Below are the code and all the weights of a small trained network. Each question names an input and a class and asks about switching units off, where a switched-off unit gives its printed mean instead of its output.

import numpy as np


def w(rows, s, z=0):
    codes = np.array(rows[::2]) - 128.0
    scale = np.full(codes.shape[1], s)
    scale[-1] = z or s
    return codes * scale


def f(y):
    return np.maximum(y, 0)


def log_softmax(a):
    a = a - a.max(-1, keepdims=True)
    return a - np.log(np.exp(a).sum(-1, keepdims=True))


def net(x, mask):
    res = np.array(x, float).reshape(1, 8) / 4 @ E
    y = f(res @ A[0][:, :-1].T + A[0][:, -1])
    res = res + np.where(mask, y, B[0][:, -1]) @ B[0][:, :-1]
    return log_softmax(res[-1] @ U[:, :-1].T + U[:, -1])


A, B = {}, {}
E = w([
[123,127,132,130,133,127,127],'x0',
[79,222,153,195,41,206,178],'x1',
[124,124,115,128,122,128,122],'x2',
[250,167,72,105,40,71,226],'x3',
[124,129,121,123,126,125,130],'x4',
[138,128,123,128,128,130,130],'x5',
[121,126,124,126,122,125,127],'x6',
[93,224,120,206,129,2,52],'x7',
],0.0053)
A[0] = w([
[91,185,142,156,174,42,161,33],'N0',
[166,70,128,82,157,243,197,1],'N1',
[189,73,109,70,219,50,109,14],'N2',
[128,191,131,170,130,34,72,16],'N3',
[120,255,123,172,116,241,171,15],'N4',
[218,176,103,99,84,63,212,48],'N5',
],0.0094,0.0098)
B[0] = w([
[195,87,135,139,71,195,90,156],'N0',
[198,199,148,217,82,104,5,214],'N1',
[62,85,193,162,26,97,205,202],'N2',
[184,113,125,115,43,177,56,191],'N3',
[115,65,213,122,82,45,176,205],'N4',
[62,119,148,129,201,167,88,255],'N5',
],0.018,0.0037)
U = w([
[219,141,132,167,62,151,50,8],'0',
[76,66,190,130,78,51,200,7],'1',
[135,138,102,99,158,126,165,237],'2',
[134,137,106,115,166,134,138,220],'3',
[2,67,172,130,241,202,48,22],'4',
[151,130,80,100,130,114,153,201],'5',
[148,136,96,107,139,116,149,183],'6',
],0.0079,0.011)

Each question gives the input, the list of numbers given to net, and the class t.
The units are the neurons (one row each of A and B). Each row of codes is followed by its name. A weight is (code - 128) times the scale printed after its matrix; where a second scale follows, it is the last column's (A, B and U).
mask holds one flag per neuron, in row order. A switched-off neuron (its flag False) gives its mean, the last column of its row in B, instead of its output. The means were averaged over made-up inputs and are rounded, as every weight is.
A unit's drop is (log p(t) with every unit on - log p(t) with that unit switched off) / (log p(t) with every unit on - log p(t) with every unit switched off).
most important unit: the unit with the biggest drop
top k neurons: the k neurons with the biggest drops, biggest first
drop of u: that unit's drop, to one decimal
input [-4,-5,3,-1,-6,5,2,6], class 0: top 4 neurons : [N3 N5 N0 N4]
input [8,5,8,-2,6,-7,-6,-8], class 0: most important unit : N1
input [0,6,-8,1,-1,-2,-4,-6], class 0: top 3 neurons : [N1 N2 N5]
input [-4,-6,-1,-4,-5,4,-2,-6], class 0: top 3 neurons : [N1 N5 N4]
input [-3,4,0,1,2,-2,4,-6], class 0: top 2 neurons : [N1 N5]
input [3,4,6,7,-4,-5,-7,6], class 4: top 2 neurons : [N5 N1]
input [1,-5,4,6,-4,5,2,-2], class 4: top 2 neurons : [N5 N4]
input [6,-6,-7,2,3,5,-6,8], class 0: top 2 neurons : [N3 N0]
input [6,-6,-6,3,-5,-4,2,5], class 1: top 2 neurons : [N2 N1]
input [4,-6,5,6,-1,-3,-1,-6], class 0: top 2 neurons : [N1 N4]
input [1,-3,1,3,0,2,6,-6], class 0: drop of N1 : 1.3
input [-3,-7,-7,3,5,-5,1,3], class 1: drop of N2 : 1.2
input [-7,2,3,8,8,1,8,-3], class 4: drop of N5 : 0.9
input [0,-8,3,6,-4,-1,1,4], class 1: most important unit : N2
input [-7,-3,-8,8,8,-6,0,-5], class 4: drop of N5 : 1.0
